Below is a small trained network, with its code and all its weights. Each question gives an input and a class and asks what happens when units are switched off, that is, made to give their printed mean instead of their output.

import numpy as np


def w(rows, s, z=0):
    codes = np.array(rows[::2]) - 128.0
    scale = np.full(codes.shape[1], s)
    scale[-1] = z or s
    return codes * scale


def f(y):
    return y / 2 * (1 + np.tanh(0.7978845608 * (y + 0.044715 * y**3)))


def log_softmax(a):
    a = a - a.max(-1, keepdims=True)
    return a - np.log(np.exp(a).sum(-1, keepdims=True))


def net(x, mask):
    res = np.array(x, float).reshape(1, 7) / 4 @ E
    y = f(res @ A[0][:, :-1].T + A[0][:, -1])
    res = res + np.where(mask, y, B[0][:, -1]) @ B[0][:, :-1]
    return log_softmax(res[-1] @ U[:, :-1].T + U[:, -1])


A, B = {}, {}
E = w([
[139,159,113,90],'x0',
[175,150,197,107],'x1',
[167,196,112,182],'x2',
[61,145,133,3],'x3',
[52,174,63,144],'x4',
[107,195,206,162],'x5',
[41,63,148,199],'x6',
],0.0079)
A[0] = w([
[132,120,200,240,153],'neuron 1',
[133,143,211,50,181],'neuron 2',
[128,136,109,54,97],'neuron 3',
[74,192,78,160,108],'neuron 4',
[71,5,79,57,149],'neuron 5',
[92,121,108,228,95],'neuron 6',
[38,140,80,128,248],'neuron 7',
[99,72,112,47,150],'neuron 8',
[219,139,15,160,173],'neuron 9',
[172,209,92,68,108],'neuron 10',
[254,125,194,195,195],'neuron 11',
[147,89,178,187,91],'neuron 12',
[145,210,100,32,34],'neuron 13',
[208,121,36,167,173],'neuron 14',
[189,129,29,162,153],'neuron 15',
[85,160,85,231,154],'neuron 16',
[175,138,73,155,187],'neuron 17',
[64,30,99,138,121],'neuron 18',
[60,158,109,141,232],'neuron 19',
[93,49,53,147,211],'neuron 20',
[40,195,176,9,253],'neuron 21',
[171,182,141,208,109],'neuron 22',
[177,73,141,146,224],'neuron 23',
[179,188,192,43,203],'neuron 24',
[89,96,67,103,130],'neuron 25',
],0.009,0.0057)
B[0] = w([
[79,63,77,155,208],'neuron 1',
[229,92,118,194,190],'neuron 2',
[158,150,185,136,150],'neuron 3',
[62,142,126,158,165],'neuron 4',
[138,147,222,51,211],'neuron 5',
[42,144,118,163,178],'neuron 6',
[101,177,52,31,222],'neuron 7',
[179,133,194,75,177],'neuron 8',
[187,112,52,88,209],'neuron 9',
[143,196,141,174,178],'neuron 10',
[141,15,57,136,242],'neuron 11',
[93,86,156,180,156],'neuron 12',
[133,183,168,213,168],'neuron 13',
[166,58,46,72,200],'neuron 14',
[160,81,112,126,188],'neuron 15',
[70,124,91,141,201],'neuron 16',
[141,101,82,67,179],'neuron 17',
[117,144,203,76,186],'neuron 18',
[92,128,66,111,199],'neuron 19',
[97,113,158,46,213],'neuron 20',
[187,148,93,70,254],'neuron 21',
[141,104,150,96,181],'neuron 22',
[140,40,149,140,192],'neuron 23',
[254,158,91,107,217],'neuron 24',
[102,116,156,79,164],'neuron 25',
],0.0067,0.0095)
U = w([
[107,102,219,67,67],'0',
[94,225,186,113,118],'1',
[50,89,128,157,52],'2',
[233,188,199,130,149],'3',
[87,68,164,253,169],'4',
[46,203,76,171,153],'5',
[153,76,53,84,208],'6',
[120,193,186,255,1],'7',
],0.0083,0.0072)

Each question gives the input, the list of numbers given to net, and the class t.
The units are the neurons (one row each of A and B). Each row of codes is followed by its name. A weight is (code - 128) times the scale printed after its matrix; where a second scale follows, it is the last column's (A, B and U).
mask holds one flag per neuron, in row order. A switched-off neuron (its flag False) gives its mean, the last column of its row in B, instead of its output. The means were averaged over made-up inputs and are rounded, as every weight is.
A unit's drop is (log p(t) with every unit on - log p(t) with that unit switched off) / (log p(t) with every unit on - log p(t) with every unit switched off).
The circuit of an input: a set's keep is (log p(t) with only the set's units on - log p(t) with every unit switched off) / (log p(t) with every unit on - log p(t) with every unit switched off). Starting from the 12 units with the biggest drops (on a tie, the unit counted first), units are removed one at a time, each time the one whose removal leaves the highest keep (on an exact tie, the one counted first), for as long as the keep stays at least 0.8.
units of the circuit, in order: the units of the circuit, biggest drop first
most important unit: the unit with the biggest drop
k most important neurons: the k neurons with the biggest drops, biggest first
drop when u is switched off: that unit's drop, to one decimal
input [-5,-5,-3,-1,8,-6,7], class 0: units of the circuit, in order => [neuron 5; neuron 18]
input [8,-8,-7,1,4,6,8], class 0: units of the circuit, in order => [neuron 5; neuron 18]
input [-3,-5,-1,-4,0,4,-3], class 4: units of the circuit, in order => [neuron 21; neuron 24]
input [2,-8,6,5,6,-5,3], class 5: units of the circuit, in order => [neuron 4; neuron 11]
input [-3,3,4,-4,-4,0,2], class 4: 4 most important neurons => [neuron 7; neuron 21; neuron 12; neuron 24]
input [1,-3,-5,-6,-7,-3,8], class 2: most important unit => neuron 20
input [-2,-1,-2,-2,0,8,-4], class 4: 3 most important neurons => [neuron 7; neuron 9; neuron 14]
input [1,-1,-2,1,6,-1,-2], class 1: drop when neuron 11 is switched off => 0.4
input [6,2,-2,4,6,5,7], class 5: drop when neuron 3 is switched off => 0.0
input [-3,-8,7,-1,3,2,7], class 5: drop when neuron 7 is switched off => 0.1
input [0,-1,3,3,4,-4,4], class 0: drop when neuron 11 is switched off => 0.2
